Each row has two labels, one from each of two sets.
[-2.85  1.60 -0.73 -2.62  2.53  0.29  2.29  1.76 -1.09  0.30 -0.71  1.13
 -0.06  1.81 -2.96  3.58 -1.37  0.91 -2.14  1.85  0.04  2.07 -0.45  3.67
  2.25  1.64  0.76  1.70 -3.93  1.63 -1.97  0.49 -1.83  0.42 -2.63  4.94
 -0.77  0.06  4.48  1.89 -2.36  0.14 -6.48  6.20 -0.98 -1.84 -4.73 -6.71
 -1.42  1.30  1.83  1.52  3.65 -1.40 -0.13] : gede & F
[-2.74  1.13 -0.16 -1.12  2.72 -0.60  2.78  2.43 -1.79 -1.77  0.07  2.22
 -0.43  0.84 -2.89  2.90 -3.33  0.19 -2.19  0.66 -0.07  2.24 -1.59  3.18
  2.78  0.87 -0.05  1.31 -4.19  1.67 -2.09 -0.96 -1.74 -1.87 -1.62  4.86
 -0.85  0.16  4.18  1.51 -0.58 -0.17 -5.54  5.54 -0.88 -2.47 -3.76 -3.88
 -1.69  1.71  1.24  2.12  3.45 -1.25  0.79] : gede & F
[-1.81  1.87 -0.70  0.95  1.70 -0.95  1.00  1.22  1.79 -1.60 -0.34  3.29
 -0.23  1.60 -1.28  1.52 -0.83  1.42 -2.68  0.38  0.24  2.06 -0.86  1.80
  0.88  3.54  1.02  2.11 -2.08  1.63 -2.84 -0.09 -1.40 -2.46 -0.64  4.02
  0.46 -0.19  6.31  2.24 -3.00  0.67 -6.96  4.51 -1.95 -0.90 -2.77 -1.57
 -1.27  1.06  0.51  2.45  0.98 -1.31  0.47] : Mok & C
[-1.87 -0.36  0.19 -1.90  0.77 -0.03  4.05  0.59 -0.57 -0.89  0.55  2.09
 -0.29  2.51 -1.50 -0.19 -1.59  0.11 -3.43  2.52  0.28  1.51  0.10  1.16
 -2.35 -0.16  0.76  1.35 -1.05  3.04 -1.44  0.34 -1.20  0.78 -1.22  3.54
 -0.15 -0.09 -0.20  0.53 -3.87 -1.00 -2.79  4.96 -1.27 -2.29 -3.04 -4.21
 -0.18  0.18  2.49  0.95  3.31  0.91  0.73] : Soza & F
[-1.93  0.76  0.76 -2.12  2.20 -0.20  1.92  1.49 -0.89 -1.25 -0.34  1.37
 -0.31  2.08 -2.03  1.60 -0.85  0.84 -0.97  1.31 -0.43  1.40 -0.69  2.59
  2.20  0.69 -0.53  0.78 -2.83  1.06 -1.96  1.13 -1.67  0.16 -1.33  4.37
  0.13 -0.17  3.77  1.37 -2.83  0.31 -3.99  7.49 -0.83 -1.96 -2.65 -4.64
 -1.00  1.41  1.70  1.70  4.13 -0.96  0.07] : Vuliz & F
[-1.49 -0.44 -0.13 -1.20  2.33 -0.74  1.98  1.10  0.69 -3.05  0.21  3.15
 -0.06  2.49 -1.39 -1.04 -1.05  1.01 -2.50  0.86  0.20  0.70 -0.49  1.92
  0.80  1.44  0.98  0.09 -0.75  0.41 -2.55  0.24 -1.33 -0.91 -0.58  4.44
  1.93 -0.77  2.67  0.23 -2.48  0.92 -3.76  7.45 -0.92 -1.07 -1.53 -0.63
  0.02  1.13  1.67  2.16  2.07 -0.42  0.46] : Vuliz & C
[-1.38  0.88  0.19 -1.13  2.01 -1.19  1.78  1.24 -0.33 -2.74 -0.43  2.90
  0.02  2.37 -1.34 -0.01 -1.25  0.53 -2.94  0.20  0.19  1.15 -0.63  1.60
  1.09  0.91  0.23  0.70 -1.48  0.47 -2.94  0.12 -2.40 -1.63 -0.54  4.99
  0.53 -0.70  3.52  0.46 -3.55  0.98 -2.83  7.84 -1.63 -1.63 -1.90 -1.78
  0.16  1.05  1.94  2.84  2.76 -0.84  0.40] : Vuliz & C
[-1.57  0.65  0.74 -2.23  1.81 -0.14  0.70  0.86 -0.50 -2.30 -0.34  1.07
  0.14  2.24 -3.86  1.36 -1.30  0.10 -2.02  1.04  0.54  0.72 -0.13  3.32
  0.37  0.97  0.89  0.52 -1.97  0.53 -1.92  0.61 -1.63 -0.68 -1.05  4.15
 -1.04 -1.20  2.54  0.43 -2.68  0.88 -2.97  8.14 -1.35 -2.23 -2.25 -4.12
 -1.10  0.91  1.95  1.82  3.53 -0.87 -0.16] : Vuliz & F
[-1.57  1.91 -0.34 -1.00  0.71 -0.38  2.92  0.94 -0.48 -0.63 -0.41  3.05
 -0.79  1.97 -0.80  0.60 -0.74  1.53 -2.42  1.50  0.45  2.16 -0.39  0.82
  0.82  1.18 -0.54  2.62 -0.59  2.70 -1.43 -0.35 -1.40 -0.18 -0.73  3.28
  1.65 -0.86  2.19  0.46 -2.90 -1.07 -4.24  3.27 -1.83 -1.73 -2.16 -2.03
  0.63  0.06  1.74  1.39  0.91 -1.12  0.52] : Soza & C
[-2.96  1.43 -2.00 -0.10  1.63 -0.23  1.38  0.01  0.48 -0.11  0.38  1.31
 -0.43  1.55 -2.64  3.57 -1.26  0.58 -2.15  0.47  0.36  1.98  0.09  2.22
  2.08  2.89  0.36  2.58 -3.08  2.23 -1.56  0.17 -1.15 -0.78 -1.25  3.81
  0.10 -0.57  4.87  2.20 -2.55 -0.09 -5.96  3.84 -1.46 -1.90 -3.41 -5.21
 -0.76  1.06  0.95  1.72  2.56 -1.11  0.48] : Mok & F
[-2.37  1.54 -0.66 -2.08  1.89 -0.71  2.95  0.76 -0.28 -3.46 -0.49  3.26
 -0.30  3.03 -1.70  0.06 -2.00  0.41 -4.61  2.46  0.61  1.48 -0.54  2.42
  0.96  1.26  1.30  0.80 -2.06  2.59 -1.92 -0.28 -1.46  0.31 -1.88  5.08
  0.68  0.09  2.01  0.87 -5.40  0.11 -4.66  7.89 -1.82 -2.98 -2.55 -3.56
  0.27  1.32  3.47  1.82  3.26 -0.11  0.26] : Soza & C
[-2.02 -0.09 -0.01 -3.33  2.15 -0.50  3.34  2.18 -1.96 -1.61  0.06  0.76
  0.67  1.53 -1.68  0.31 -1.10  0.88 -2.47  1.75 -0.30  0.51 -0.12  1.83
  1.00  0.01 -0.12  0.83 -2.19  1.09 -2.16  1.28 -1.95 -0.07 -0.23  4.22
  0.42  0.30  1.47  0.60 -2.58  0.56 -3.60  5.90 -1.31 -2.17 -2.17 -2.06
 -0.57  1.61  1.99  1.27  3.12 -0.74 -0.13] : Vuliz & F
[-1.65  0.12 -1.58 -0.01  0.86  3.38  1.13 -0.23  0.25  1.10  0.03  2.06
 -0.42  1.25 -1.99  2.74 -1.29  1.12 -1.93  0.45 -0.16  1.19 -0.17  1.39
  1.96  3.23  0.48  2.79 -1.98  1.28 -1.96  0.60 -1.39 -0.82 -1.15  3.42
  0.85  0.57  4.94  1.79 -2.04  0.46 -7.27  1.59 -2.16 -1.12 -2.65 -5.24
 -0.18  0.13 -0.11  1.08  0.71 -1.28 -0.29] : Mok & F
